[[-52.5 -33.1]
 [ -9.7   0.5]]
:
[[-52.5 -33.1]]

[[ 15.6 -22.8  10.6 -12.3 -10.2  10.7]
 [  4.8 -11.9  12.0   2.6 -18.7  16.6]
 [ -1.8 -20.7   6.8 -33.5 -50.1  18.5]
 [ 15.6 -19.5  20.6 -29.5 -31.5  19.4]
 [ -5.1 -17.1   2.7 -38.5 -56.6  10.0]
 [  1.5 -19.5   1.0 -46.4 -51.5  17.5]
 [  3.2   4.2  10.4   5.0 -23.2  15.1]
 [  5.2 -21.4  12.7 -22.6 -34.3  21.1]
 [ -6.3  -3.1  -1.4 -33.3 -50.4  -4.7]
 [  4.6 -23.2   6.4 -43.9 -49.8  20.0]
 [-10.2  -7.4   0.2 -20.7 -49.1   8.9]
 [  5.0   7.0  10.6   5.3 -21.8  11.9]]
:
[[ 15.6 -22.8  10.6 -12.3 -10.2  10.7]
 [ -1.8 -20.7   6.8 -33.5 -50.1  18.5]
 [ -5.1 -17.1   2.7 -38.5 -56.6  10.0]
 [  3.2   4.2  10.4   5.0 -23.2  15.1]
 [ -6.3  -3.1  -1.4 -33.3 -50.4  -4.7]
 [-10.2  -7.4   0.2 -20.7 -49.1   8.9]]

[[  6.9  15.6 -30.3 -37.9 -33.8  24.3  37.9 -26.2]
 [  9.4  17.5   8.3  14.1  17.2 -22.2 -19.0  27.9]
 [ 22.3  21.1  -1.1   3.3   8.5 -29.3  -6.5  23.6]
 [ 27.8  21.7   0.9  15.1  13.8 -29.2 -11.0  30.7]
 [ 39.1  20.9   3.2   8.1  14.0 -32.4 -14.5  31.8]
 [  8.4  11.2   9.6  15.3  21.4 -25.8 -18.8  24.4]
 [ 42.5  23.9 -11.1  -5.8   1.8 -29.1   2.5  31.1]
 [ 32.1  20.9  -1.4   4.3  12.1 -27.8  -5.4  26.3]
 [ -8.3   7.8 -26.3 -47.2 -41.3  33.7  39.7 -31.5]
 [ -6.0   6.8 -13.3 -21.6 -24.8  28.1  25.6 -27.0]
 [  8.7  16.3   5.6  12.6  15.3 -26.3 -11.9  27.8]
 [ 48.3  29.5  -9.9  -4.4   0.5 -27.7  -4.3  25.3]]
:
[[  6.9  15.6 -30.3 -37.9 -33.8  24.3  37.9 -26.2]
 [ 22.3  21.1  -1.1   3.3   8.5 -29.3  -6.5  23.6]
 [ 39.1  20.9   3.2   8.1  14.0 -32.4 -14.5  31.8]
 [ 42.5  23.9 -11.1  -5.8   1.8 -29.1   2.5  31.1]
 [ -8.3   7.8 -26.3 -47.2 -41.3  33.7  39.7 -31.5]
 [  8.7  16.3   5.6  12.6  15.3 -26.3 -11.9  27.8]]

[[ 10.8  29.6   9.6]
 [  2.2  -8.1  47.5]
 [ 11.9 -33.7   7.6]
 [ 35.9  10.8  40.2]
 [ 20.8  46.3  30.1]
 [-41.1  37.7  41.8]
 [-13.3   6.8 -37.0]
 [-32.7 -13.8 -42.9]
 [ 22.0 -31.7 -38.9]
 [ 56.8  -9.6 -25.6]]
:
[[ 10.8  29.6   9.6]
 [ 11.9 -33.7   7.6]
 [ 20.8  46.3  30.1]
 [-13.3   6.8 -37.0]
 [ 22.0 -31.7 -38.9]]

[[  5.0  17.5]
 [ 42.5 -25.1]
 [ 19.9   7.3]
 [ 25.8  -6.2]
 [ 34.6 -19.6]
 [ 38.8 -23.7]
 [ 14.0   8.6]
 [ -9.9  22.2]
 [ 33.4 -24.3]
 [ 39.9 -23.8]]
:
[[  5.0  17.5]
 [ 19.9   7.3]
 [ 34.6 -19.6]
 [ 14.0   8.6]
 [ 33.4 -24.3]]

[[ 20.8 -28.3 -19.7  29.8]
 [ -8.3 -20.0   7.6  21.3]
 [ 29.8 -28.3 -21.7  27.3]
 [-16.0  19.3  19.4 -21.2]
 [ 20.7 -26.0 -14.8  26.2]
 [ -3.5 -28.0   6.8  24.8]
 [-32.9   5.9  36.5  -7.9]
 [ 14.2 -31.6  -9.3  32.7]
 [-18.5  29.3  22.6 -30.4]
 [ -6.3 -22.2   9.0  18.7]
 [ -2.8 -26.1  11.7  27.0]
 [ 15.1 -41.0 -12.3  36.0]]
:
[[ 20.8 -28.3 -19.7  29.8]
 [ 29.8 -28.3 -21.7  27.3]
 [ 20.7 -26.0 -14.8  26.2]
 [-32.9   5.9  36.5  -7.9]
 [-18.5  29.3  22.6 -30.4]
 [ -2.8 -26.1  11.7  27.0]]

[[-11.8 -23.8 -12.6  13.7  18.9   9.4  17.4  20.7]
 [ -9.3  42.6   9.5  -6.0  10.5 -28.1 -35.4 -38.0]
 [-25.5  30.3 -17.6  19.9  22.8 -40.0 -45.4 -39.9]
 [-20.0 -31.2 -54.2  37.2  22.4   4.4  11.7  15.3]
 [-29.1  -9.8 -38.6  38.8  26.4 -24.6 -21.5  -9.7]
 [ -5.9  38.1  17.5 -11.6   3.0 -33.7 -48.6 -53.0]
 [-20.0 -29.9 -49.7  38.1  20.5   6.9  16.5  17.8]
 [ -3.0  42.6  19.1 -12.0   3.1 -33.9 -56.7 -45.7]]
:
[[-11.8 -23.8 -12.6  13.7  18.9   9.4  17.4  20.7]
 [-25.5  30.3 -17.6  19.9  22.8 -40.0 -45.4 -39.9]
 [-29.1  -9.8 -38.6  38.8  26.4 -24.6 -21.5  -9.7]
 [-20.0 -29.9 -49.7  38.1  20.5   6.9  16.5  17.8]]
---
[[-25.6 -32.6  22.3  31.4   7.4  18.0  28.7  -6.0 -22.1  30.8  32.1]
 [ -0.5 -55.3  55.7   7.7 -28.7 -17.9  44.9  27.6 -27.1  14.4  -6.9]
 [-15.1  35.0 -36.1 -13.7  48.1  49.3 -19.1 -14.0  22.8   8.5  24.8]
 [-10.6 -38.8  54.1  20.2 -31.2   1.1  38.4  15.0 -31.8  18.4  14.4]
 [ 33.8  27.9 -30.7 -29.6   3.9 -17.1 -35.4  -5.2  36.7 -33.5 -36.1]]
:
[[ 33.8  27.9 -30.7 -29.6   3.9 -17.1 -35.4  -5.2  36.7 -33.5 -36.1]
 [ -0.5 -55.3  55.7   7.7 -28.7 -17.9  44.9  27.6 -27.1  14.4  -6.9]
 [-10.6 -38.8  54.1  20.2 -31.2   1.1  38.4  15.0 -31.8  18.4  14.4]
 [-15.1  35.0 -36.1 -13.7  48.1  49.3 -19.1 -14.0  22.8   8.5  24.8]
 [-25.6 -32.6  22.3  31.4   7.4  18.0  28.7  -6.0 -22.1  30.8  32.1]]

[[-11.6   6.0 -12.2  -7.0   2.9 -11.4  29.9  14.9  15.3   8.2 -20.6   0.1
   10.1 -15.7]
 [ 38.2 -16.4  21.1  13.3   5.3  19.3 -52.8 -35.1 -27.7 -12.8  40.0  23.4
  -16.4  52.1]]
:
[[ 38.2 -16.4  21.1  13.3   5.3  19.3 -52.8 -35.1 -27.7 -12.8  40.0  23.4
  -16.4  52.1]
 [-11.6   6.0 -12.2  -7.0   2.9 -11.4  29.9  14.9  15.3   8.2 -20.6   0.1
   10.1 -15.7]]

[[-30.5  31.6  17.7 -21.7  -7.3]
 [ -1.9   6.0  17.2  24.2  34.9]
 [-26.4  21.9  25.1 -10.2   7.3]
 [  4.3  -2.7   3.0  15.7  44.7]
 [-35.9  43.8  14.7 -27.0  -0.7]
 [ 29.5 -37.0 -18.3  23.8  10.5]
 [ 20.0 -28.3  -2.8  14.6  15.0]]
:
[[ 29.5 -37.0 -18.3  23.8  10.5]
 [ 20.0 -28.3  -2.8  14.6  15.0]
 [  4.3  -2.7   3.0  15.7  44.7]
 [ -1.9   6.0  17.2  24.2  34.9]
 [-26.4  21.9  25.1 -10.2   7.3]
 [-30.5  31.6  17.7 -21.7  -7.3]
 [-35.9  43.8  14.7 -27.0  -0.7]]

[[-18.0   4.5 -13.6  17.2 -32.2  15.7  15.6   5.3  -1.6   7.0 -23.5  -8.1
    6.7]
 [-13.5  -1.0   2.6  13.4   4.3  10.7   3.1  16.6 -46.4 -29.5  18.2 -11.7
    6.5]
 [ 13.0   5.0   6.6 -23.3  14.7   9.1  10.5  30.9  14.4 -10.7 -16.0  -2.5
   -4.5]]
:
[[ 13.0   5.0   6.6 -23.3  14.7   9.1  10.5  30.9  14.4 -10.7 -16.0  -2.5
   -4.5]
 [-13.5  -1.0   2.6  13.4   4.3  10.7   3.1  16.6 -46.4 -29.5  18.2 -11.7
    6.5]
 [-18.0   4.5 -13.6  17.2 -32.2  15.7  15.6   5.3  -1.6   7.0 -23.5  -8.1
    6.7]]

[[-13.3 -34.9  -4.8 -45.7   9.7  11.3  14.2   3.8 -21.5 -19.9 -12.4   2.0
    0.1]
 [ 12.6  29.4  11.6  48.3  -1.5 -17.5 -16.9  -0.2  22.3  10.0  10.4  -5.0
   -2.4]
 [  5.5  -6.5  24.4  34.0  32.3 -23.3 -18.6  20.4  11.0 -21.0   5.7  -3.3
   -9.4]
 [ -1.2  18.2 -25.8 -19.7 -37.7  20.8  16.6 -22.2  -2.7  30.6  -4.2   1.4
    9.6]
 [ -1.5  12.9 -24.8 -26.1 -36.6  23.4  17.6 -22.5  -6.3  26.8  -3.7   2.5
    8.5]
 [-12.4 -28.2  -9.5 -50.9  -1.0  17.4  17.8  -2.6 -20.7  -8.7 -10.0   4.3
    3.7]]
:
[[ 12.6  29.4  11.6  48.3  -1.5 -17.5 -16.9  -0.2  22.3  10.0  10.4  -5.0
   -2.4]
 [  5.5  -6.5  24.4  34.0  32.3 -23.3 -18.6  20.4  11.0 -21.0   5.7  -3.3
   -9.4]
 [ -1.2  18.2 -25.8 -19.7 -37.7  20.8  16.6 -22.2  -2.7  30.6  -4.2   1.4
    9.6]
 [ -1.5  12.9 -24.8 -26.1 -36.6  23.4  17.6 -22.5  -6.3  26.8  -3.7   2.5
    8.5]
 [-12.4 -28.2  -9.5 -50.9  -1.0  17.4  17.8  -2.6 -20.7  -8.7 -10.0   4.3
    3.7]
 [-13.3 -34.9  -4.8 -45.7   9.7  11.3  14.2   3.8 -21.5 -19.9 -12.4   2.0
    0.1]]

[[ 20.4  11.0  -9.9  -8.3]
 [ 19.1 -22.4  -6.3  28.5]
 [  8.8 -11.5  -9.0  52.0]
 [ 13.9  12.8  -2.9 -17.4]
 [-13.7 -37.8  33.9 -37.3]
 [-23.2 -14.3  23.0  15.0]
 [  1.7 -48.4  23.2 -24.6]]
:
[[ 20.4  11.0  -9.9  -8.3]
 [ 19.1 -22.4  -6.3  28.5]
 [ 13.9  12.8  -2.9 -17.4]
 [  8.8 -11.5  -9.0  52.0]
 [  1.7 -48.4  23.2 -24.6]
 [-13.7 -37.8  33.9 -37.3]
 [-23.2 -14.3  23.0  15.0]]
